Below is a small trained network, with its code and all its weights. Each question gives an input and a class and asks what happens when units are switched off, that is, made to give their printed mean instead of their output.

import numpy as np


def w(rows, s, z=0):
    codes = np.array(rows[::2]) - 128.0
    scale = np.full(codes.shape[1], s)
    scale[-1] = z or s
    return codes * scale


def norm(h):
    return h / np.sqrt((h * h).mean(-1, keepdims=True) + 1e-5)


def f(y):
    return y / 2 * (1 + np.tanh(0.7978845608 * (y + 0.044715 * y**3)))


def log_softmax(a):
    a = a - a.max(-1, keepdims=True)
    return a - np.log(np.exp(a).sum(-1, keepdims=True))


def net(x, mask):
    res = np.array(x, float).reshape(1, 7) / 4 @ E
    u = 0
    for l in range(3):
        y = f(norm(res) @ A[l][:, :-1].T + A[l][:, -1])
        res = res + np.where(mask[u : u + 5], y, B[l][:, -1]) @ B[l][:, :-1]
        u += 5
    return log_softmax(norm(res)[-1] @ U[:, :-1].T + U[:, -1])


A, B = {}, {}
E = w([
[177,129,35,2,31,180,210],'x0',
[148,120,103,120,142,127,95],'x1',
[146,103,136,124,125,130,114],'x2',
[103,124,157,130,129,118,186],'x3',
[25,68,106,120,178,219,106],'x4',
[137,88,95,193,124,133,174],'x5',
[193,136,218,131,140,212,180],'x6',
],0.0072)
A[0] = w([
[72,109,153,99,144,99,163,148],'L0N1',
[53,227,192,16,133,116,81,90],'L0N2',
[115,110,59,246,94,148,188,28],'L0N3',
[85,115,110,101,167,229,113,63],'L0N4',
[126,168,143,188,114,139,73,251],'L0N5',
],0.011,0.0015)
B[0] = w([
[72,132,64,204,107,79,157,159],'L0N1',
[240,30,86,205,115,162,91,253],'L0N2',
[249,47,116,154,121,158,54,197],'L0N3',
[126,96,113,130,206,85,218,241],'L0N4',
[114,206,92,140,89,167,181,222],'L0N5',
],0.012,0.0048)
A[1] = w([
[155,108,55,74,93,156,200,200],'L1N1',
[134,248,61,94,121,242,79,169],'L1N2',
[105,122,197,209,175,123,70,42],'L1N3',
[103,155,179,174,158,87,82,2],'L1N4',
[97,137,77,140,122,254,78,94],'L1N5',
],0.0081,0.0011)
B[1] = w([
[39,246,151,210,156,177,65,254],'L1N1',
[1,86,172,131,190,109,224,162],'L1N2',
[151,217,84,152,134,214,94,195],'L1N3',
[146,184,51,138,86,215,72,149],'L1N4',
[156,125,144,135,145,75,164,161],'L1N5',
],0.0083,0.0047)
A[2] = w([
[46,195,137,200,109,140,185,215],'L2N1',
[136,103,17,1,40,213,204,25],'L2N2',
[222,129,228,159,215,207,164,249],'L2N3',
[235,216,161,99,113,9,150,89],'L2N4',
[79,72,49,197,58,52,64,193],'L2N5',
],0.0089,0.002)
B[2] = w([
[167,166,84,101,136,63,131,209],'L2N1',
[146,208,111,217,141,184,47,147],'L2N2',
[107,131,129,61,60,94,110,255],'L2N3',
[34,35,102,168,254,136,163,168],'L2N4',
[129,140,209,30,82,137,177,218],'L2N5',
],0.013,0.0094)
U = w([
[105,254,116,187,101,181,87,95],'0',
[148,116,133,112,98,106,133,255],'1',
[215,47,154,184,91,164,70,102],'2',
[123,130,119,93,106,99,147,150],'3',
[98,131,165,71,74,122,143,107],'4',
[90,87,132,190,188,110,140,51],'5',
],0.011,0.0053)

Each question gives the input, the list of numbers given to net, and the class t.
The units are the neurons (one row each of A and B). Each row of codes is followed by its name. A weight is (code - 128) times the scale printed after its matrix; where a second scale follows, it is the last column's (A, B and U).
mask holds one flag per neuron, layer by layer. A switched-off neuron (its flag False) gives its mean, the last column of its row in B, instead of its output. The means were averaged over made-up inputs and are rounded, as every weight is.
A unit's drop is (log p(t) with every unit on - log p(t) with that unit switched off) / (log p(t) with every unit on - log p(t) with every unit switched off).
The circuit of an input: a set's keep is (log p(t) with only the set's units on - log p(t) with every unit switched off) / (log p(t) with every unit on - log p(t) with every unit switched off). Starting from the 12 units with the biggest drops (on a tie, the unit counted first), units are removed one at a time, each time the one whose removal leaves the highest keep (on an exact tie, the one counted first), for as long as the keep stays at least 0.8.
units of the circuit, in order: the units of the circuit, biggest drop first
top k neurons: the k neurons with the biggest drops, biggest first
top k neurons in layer l: the k neurons of layer l with the biggest drops, biggest first
input [7,5,-1,3,5,-3,6], class 0: units of the circuit, in order -> L2N2
input [8,-2,-7,-8,4,7,-4], class 0: top 3 neurons -> L2N2; L0N2; L1N1
input [-4,-6,5,-6,3,1,-3], class 3: units of the circuit, in order -> L0N5; L1N1
input [-4,-6,-4,-8,-5,8,-7], class 2: top 3 neurons -> L0N3; L2N3; L2N1
input [-2,-4,-7,-1,4,-2,-2], class 1: top 2 neurons in layer 2 -> L2N5; L2N4
input [-8,3,-8,-3,-7,8,-3], class 0: top 3 neurons in layer 0 -> L0N2; L0N5; L0N4
input [0,-3,-2,5,6,0,0], class 5: top 2 neurons -> L0N4; L2N3
input [-8,7,-5,6,-8,-2,-8], class 0: top 2 neurons -> L1N4; L0N4
input [-6,-4,-4,-1,2,6,-1], class 0: top 3 neurons in layer 0 -> L0N2; L0N5; L0N4
input [-4,4,6,-8,8,6,5], class 3: top 2 neurons -> L2N3; L0N2
input [0,3,1,-4,-7,6,3], class 5: top 2 neurons -> L2N4; L0N2
input [0,4,2,-3,4,5,-3], class 2: top 2 neurons -> L0N3; L2N1
input [7,1,-4,7,-8,-1,6], class 5: top 2 neurons -> L2N4; L0N5
input [4,-3,-6,-5,-8,-3,3], class 5: units of the circuit, in order -> L2N4
input [6,0,4,2,-6,3,6], class 0: top 2 neurons in layer 2 -> L2N2; L2N5
input [4,-8,6,-4,8,1,4], class 5: top 2 neurons -> L0N4; L2N5
input [1,7,6,-1,-3,-3,-7], class 4: top 2 neurons in layer 2 -> L2N5; L2N1
input [-6,-4,3,-6,-6,-6,-2], class 0: top 3 neurons -> L0N3; L0N5; L0N4
input [2,1,2,-1,5,-8,-8], class 2: top 2 neurons in layer 0 -> L0N2; L0N5
input [-2,8,2,-3,-7,3,8], class 4: top 2 neurons in layer 2 -> L2N3; L2N2
input [-4,1,-1,2,-5,2,-8], class 4: top 3 neurons -> L2N5; L1N1; L0N4
